Below is a small trained network, with its code and all its weights. Each question gives an input and a target symbol and asks what happens when units are switched off, that is, made to give their printed mean instead of their output.

import numpy as np


def w(rows, s, z=0):
    codes = np.array(rows[::2]) - 128.0
    scale = np.full(codes.shape[1], s)
    scale[-1] = z or s
    return codes * scale


def f(y):
    return y / 2 * (1 + np.tanh(0.7978845608 * (y + 0.044715 * y**3)))


def softmax(a):
    e = np.exp(a - a.max(-1, keepdims=True))
    return e / e.sum(-1, keepdims=True)


def log_softmax(a):
    a = a - a.max(-1, keepdims=True)
    return a - np.log(np.exp(a).sum(-1, keepdims=True))


def net(x, mask):
    ids = ['ΓΦΨεηθλμω'.index(c) for c in x.split()]
    T = len(ids)
    res = E[ids] + P[:T]
    u = 0
    for l in range(2):
        r = res
        for j in range(2):
            rows = slice(3 * j, 3 * j + 3)
            q, k, v = (r @ M[l][rows].T for M in (Q, K, V))
            z = softmax(np.where(np.tri(T) > 0, q @ k.T / 3**0.5, -1e9)) @ v
            o = O[l][rows]
            res = res + np.where(mask[u + j], z, o[:, -1]) @ o[:, :-1]
        u += 2
        y = f(res @ A[l][:, :-1].T + A[l][:, -1])
        res = res + np.where(mask[u : u + 8], y, B[l][:, -1]) @ B[l][:, :-1]
        u += 8
    return log_softmax(res[-1] @ U[:, :-1].T + U[:, -1])


Q, K, V, O, A, B = {}, {}, {}, {}, {}, {}
E = w([
[56,168,85,139,134,93,227,139,106],'Γ',
[132,83,214,206,196,118,129,88,111],'Φ',
[158,76,189,135,225,130,125,103,79],'Ψ',
[41,119,42,92,189,123,57,43,115],'ε',
[86,4,109,145,53,184,170,143,126],'η',
[122,85,185,191,73,163,202,126,98],'θ',
[200,73,148,80,185,140,109,67,117],'λ',
[120,140,137,203,123,97,177,68,219],'μ',
[186,129,190,157,103,205,105,62,86],'ω',
],0.019)
P = w([
[113,195,140,10,165,231,159,132,91],'0',
[122,137,130,66,177,194,154,152,121],'1',
[125,126,122,96,169,181,145,154,121],'2',
[126,124,117,113,161,165,139,148,118],'3',
[127,124,115,123,152,155,136,139,114],'4',
[128,125,112,131,143,147,135,127,114],'5',
[130,125,110,136,137,135,133,117,111],'6',
[126,125,108,140,129,126,133,106,109],'7',
[126,123,110,144,122,120,131,96,109],'8',
[121,119,111,146,114,111,131,85,107],'9',
[119,121,113,146,107,102,129,72,106],'10',
[116,117,120,147,99,94,126,61,108],'11',
[113,117,117,152,93,91,127,54,102],'12',
[109,114,118,153,90,85,122,49,104],'13',
],0.012)
Q[0] = w([
[161,105,200,230,124,138,241,166,166],'0.h0',
[135,126,226,167,202,123,122,112,74],'0.h0',
[181,123,178,136,34,128,62,221,45],'0.h0',
[113,35,214,3,173,107,119,123,132],'0.h1',
[166,108,113,134,21,143,184,115,87],'0.h1',
[145,127,96,91,135,91,133,170,160],'0.h1',
],0.0073)
K[0] = w([
[64,185,183,190,98,134,216,149,193],'0.h0',
[161,201,241,173,205,89,122,127,86],'0.h0',
[216,110,215,172,12,187,180,190,80],'0.h0',
[254,121,121,157,102,146,171,189,70],'0.h1',
[36,148,24,171,162,178,39,79,88],'0.h1',
[160,139,174,112,104,88,224,139,96],'0.h1',
],0.0065)
V[0] = w([
[88,85,197,118,69,254,87,122,86],'0.h0',
[87,190,95,79,69,72,145,167,124],'0.h0',
[200,21,45,120,140,169,64,87,127],'0.h0',
[93,111,176,93,195,132,165,120,54],'0.h1',
[68,151,64,143,183,134,153,93,129],'0.h1',
[168,170,180,164,99,89,146,156,228],'0.h1',
],0.0063)
O[0] = w([
[178,123,79,164,77,62,164,141,179,108],'0.h0',
[52,113,175,161,144,126,89,93,43,87],'0.h0',
[105,176,97,123,131,1,144,101,77,81],'0.h0',
[88,110,155,114,164,105,130,108,72,191],'0.h1',
[158,117,122,130,192,36,88,76,142,253],'0.h1',
[94,109,116,169,36,122,154,136,79,69],'0.h1',
],0.0092,0.0056)
A[0] = w([
[95,135,245,53,112,196,176,159,148,2],'0.n0',
[72,212,49,89,152,72,117,150,184,182],'0.n1',
[166,14,130,137,102,167,29,74,101,91],'0.n2',
[179,72,194,121,126,221,25,114,82,157],'0.n3',
[192,254,130,107,100,198,57,35,206,200],'0.n4',
[131,174,222,183,136,91,120,116,191,3],'0.n5',
[182,163,151,225,37,63,121,134,185,42],'0.n6',
[133,87,155,77,161,159,94,134,43,27],'0.n7',
],0.0082,0.00091)
B[0] = w([
[230,153,113,132,100,79,165,220,83,161],'0.n0',
[175,74,109,110,143,175,68,145,37,183],'0.n1',
[141,144,195,41,102,160,180,139,74,198],'0.n2',
[153,171,137,30,138,164,162,139,164,165],'0.n3',
[90,125,164,121,191,83,172,187,116,253],'0.n4',
[129,137,46,13,156,38,146,168,58,240],'0.n5',
[116,134,27,209,118,1,146,51,188,199],'0.n6',
[86,146,84,172,167,103,130,163,140,154],'0.n7',
],0.0085,0.0061)
Q[1] = w([
[215,49,109,36,207,85,117,160,140],'1.h0',
[70,84,15,147,188,180,185,84,116],'1.h0',
[159,77,173,144,117,88,2,55,90],'1.h0',
[195,159,87,111,34,145,45,165,127],'1.h1',
[136,172,141,174,24,188,144,181,30],'1.h1',
[123,39,189,134,179,58,67,13,150],'1.h1',
],0.0073)
K[1] = w([
[129,98,176,72,99,35,129,114,91],'1.h0',
[94,150,188,171,128,124,115,110,133],'1.h0',
[121,151,140,128,124,127,179,37,80],'1.h0',
[253,90,20,125,71,162,170,195,166],'1.h1',
[163,72,211,138,150,152,206,234,141],'1.h1',
[125,134,75,154,52,202,41,70,94],'1.h1',
],0.0082)
V[1] = w([
[254,125,191,90,93,129,174,110,94],'1.h0',
[64,193,172,117,84,99,191,152,243],'1.h0',
[233,47,85,106,122,65,157,136,130],'1.h0',
[96,16,83,132,112,185,142,72,146],'1.h1',
[62,123,75,7,163,126,93,142,141],'1.h1',
[142,158,132,160,91,82,40,146,68],'1.h1',
],0.0084)
O[1] = w([
[254,132,31,153,225,199,20,124,56,164],'1.h0',
[97,94,125,76,195,109,78,243,142,128],'1.h0',
[62,168,177,133,123,240,121,141,10,250],'1.h0',
[52,94,157,137,138,85,170,158,255,145],'1.h1',
[137,66,112,85,120,98,119,225,184,244],'1.h1',
[164,169,92,150,68,75,103,175,149,99],'1.h1',
],0.0084,0.011)
A[1] = w([
[114,150,149,97,151,79,128,93,91,147],'1.n0',
[112,68,169,119,91,159,108,86,112,255],'1.n1',
[117,109,108,235,138,53,171,68,209,163],'1.n2',
[131,136,131,234,119,42,122,82,224,7],'1.n3',
[104,58,144,136,138,93,160,172,151,182],'1.n4',
[145,117,169,124,207,230,179,107,82,185],'1.n5',
[135,169,127,81,142,254,163,112,98,15],'1.n6',
[119,147,181,131,136,79,124,138,119,133],'1.n7',
],0.01,0.0041)
B[1] = w([
[128,112,99,175,148,186,162,158,61,162],'1.n0',
[130,192,74,160,237,159,120,152,124,150],'1.n1',
[160,125,193,213,175,127,116,142,35,171],'1.n2',
[60,37,19,52,23,175,194,147,181,149],'1.n3',
[86,194,163,181,84,139,23,86,131,184],'1.n4',
[126,184,98,58,95,206,87,51,114,252],'1.n5',
[83,2,212,139,115,54,210,218,149,199],'1.n6',
[79,170,46,99,164,168,117,105,96,142],'1.n7',
],0.0083,0.025)
U = w([
[79,110,106,69,171,155,221,185,145,180],'Γ',
[127,254,18,111,101,203,98,41,109,189],'Φ',
[173,210,211,197,208,144,61,89,47,55],'Ψ',
[98,53,169,164,204,66,170,126,80,157],'ε',
[120,111,126,131,140,127,111,128,121,140],'η',
[134,121,129,132,163,123,123,145,126,204],'θ',
[133,109,130,125,165,109,128,132,128,208],'λ',
[71,159,167,81,108,83,80,160,93,56],'μ',
[125,121,110,155,224,159,102,207,114,1],'ω',
],0.0071,0.0043)

Each question gives the input, a string of symbols that net reads in full, and the target symbol t.
The units are the heads (3 rows each of Q, K, V and O) and the neurons (one row each of A and B). Each row of codes is followed by its name. A weight is (code - 128) times the scale printed after its matrix; where a second scale follows, it is the last column's (O, A, B and U).
mask holds one flag per unit, layer by layer, with each layer's heads first. A switched-off unit (its flag False) gives its mean, the last column of its rows in O or B, instead of its output. The means were averaged over made-up inputs and are rounded, as every weight is.
A unit's drop is (log p(t) with every unit on - log p(t) with that unit switched off) / (log p(t) with every unit on - log p(t) with every unit switched off).
The circuit of an input: a set's keep is (log p(t) with only the set's units on - log p(t) with every unit switched off) / (log p(t) with every unit on - log p(t) with every unit switched off). Starting from the 12 units with the biggest drops (on a tie, the unit counted first), units are removed one at a time, each time the one whose removal leaves the highest keep (on an exact tie, the one counted first), for as long as the keep stays at least 0.8.
units of the circuit, in order: the units of the circuit, biggest drop first
k most important neurons: the k neurons with the biggest drops, biggest first
k most important neurons of layer l: the k neurons of layer l with the biggest drops, biggest first
which heads matter: for each layer, one digit per head in row order, 1 if its drop is at least 0.15 and else 0, layers parted by /
input Γ μ Ψ, target Γ: which heads matter	00 / 01
input ω Ψ η μ μ η μ θ ε λ μ ω, target ω: most important neuron	(1.n5)
input θ μ θ Γ Φ θ η μ ε μ, target μ: which heads matter	00 / 11
input Φ μ μ μ Γ μ η η ω μ Γ Φ, target Φ: 3 most important neurons	(1.n5, 1.n2, 0.n0)
input η μ μ Ψ η μ θ Γ μ Γ η, target Ψ: 3 most important neurons	(0.n5, 1.n6, 0.n2)
input ω η λ Γ μ η η η, target ε: units of the circuit, in order	(0.h0, 1.n5)
input η μ μ η, target Φ: 2 most important neurons	(1.n6, 1.n4)
input η μ λ λ μ μ η Γ η, target Ψ: which heads matter	10 / 01
input λ μ θ Γ Γ μ Γ μ Γ, target ε: which heads matter	11 / 10
input Φ η μ θ μ ε Φ μ ω μ ω Γ, target ω: 2 most important neurons	(0.n1, 0.n2)
input Γ μ μ Γ Ψ λ ω Γ, target Ψ: which heads matter	11 / 11
input μ ε Γ θ Ψ Ψ Γ μ θ Φ θ Γ μ Φ, target μ: units of the circuit, in order	(1.h1, 1.n4)
input ε μ Γ Γ, target μ: which heads matter	01 / 01
input μ θ ω μ μ θ ε μ η ω μ μ η, target μ: which heads matter	00 / 01
input η θ μ μ Γ ω η ε, target ω: 2 most important neurons	(0.n1, 1.n5)
input μ μ Γ μ μ μ, target ε: units of the circuit, in order	(1.n5, 0.n6)
input μ θ μ ω Γ Φ θ η Γ, target Φ: 4 most important neurons	(0.n6, 1.n6, 0.n2, 0.n5)
input Ψ θ μ θ μ μ θ Γ Γ θ, target ε: 3 most important neurons of layer 1	(1.n5, 1.n3, 1.n2)
input η μ μ μ ω μ η μ Γ μ μ μ ω Γ, target Φ: which heads matter	00 / 11
input Γ μ μ λ μ Γ Γ Ψ, target Γ: which heads matter	00 / 00
input λ μ Γ Γ ω μ λ, target Φ: 3 most important neurons	(1.n5, 0.n5, 1.n2)
input θ μ ε, target μ: 3 most important neurons	(1.n5, 0.n7, 1.n4)
input Ψ η η Ψ ω ω θ μ η μ μ μ λ θ, target Φ: 2 most important neurons	(0.n6, 1.n5)
input η ω ω η η Γ η η μ Γ ε μ λ λ, target μ: which heads matter	11 / 01
input Ψ Γ μ μ μ μ μ μ ω Φ θ, target Γ: units of the circuit, in order	(0.h0, 0.n3, 1.n2)
input μ θ μ η μ, target Ψ: units of the circuit, in order	(0.h1, 0.n6, 1.n2)
input ω Ψ θ θ Γ μ θ ω μ μ μ ε Ψ, target μ: 3 most important neurons	(1.n5, 1.n4, 0.n6)
input Φ Γ θ η Γ μ, target Γ: 3 most important neurons of layer 1	(1.n6, 1.n4, 1.n2)
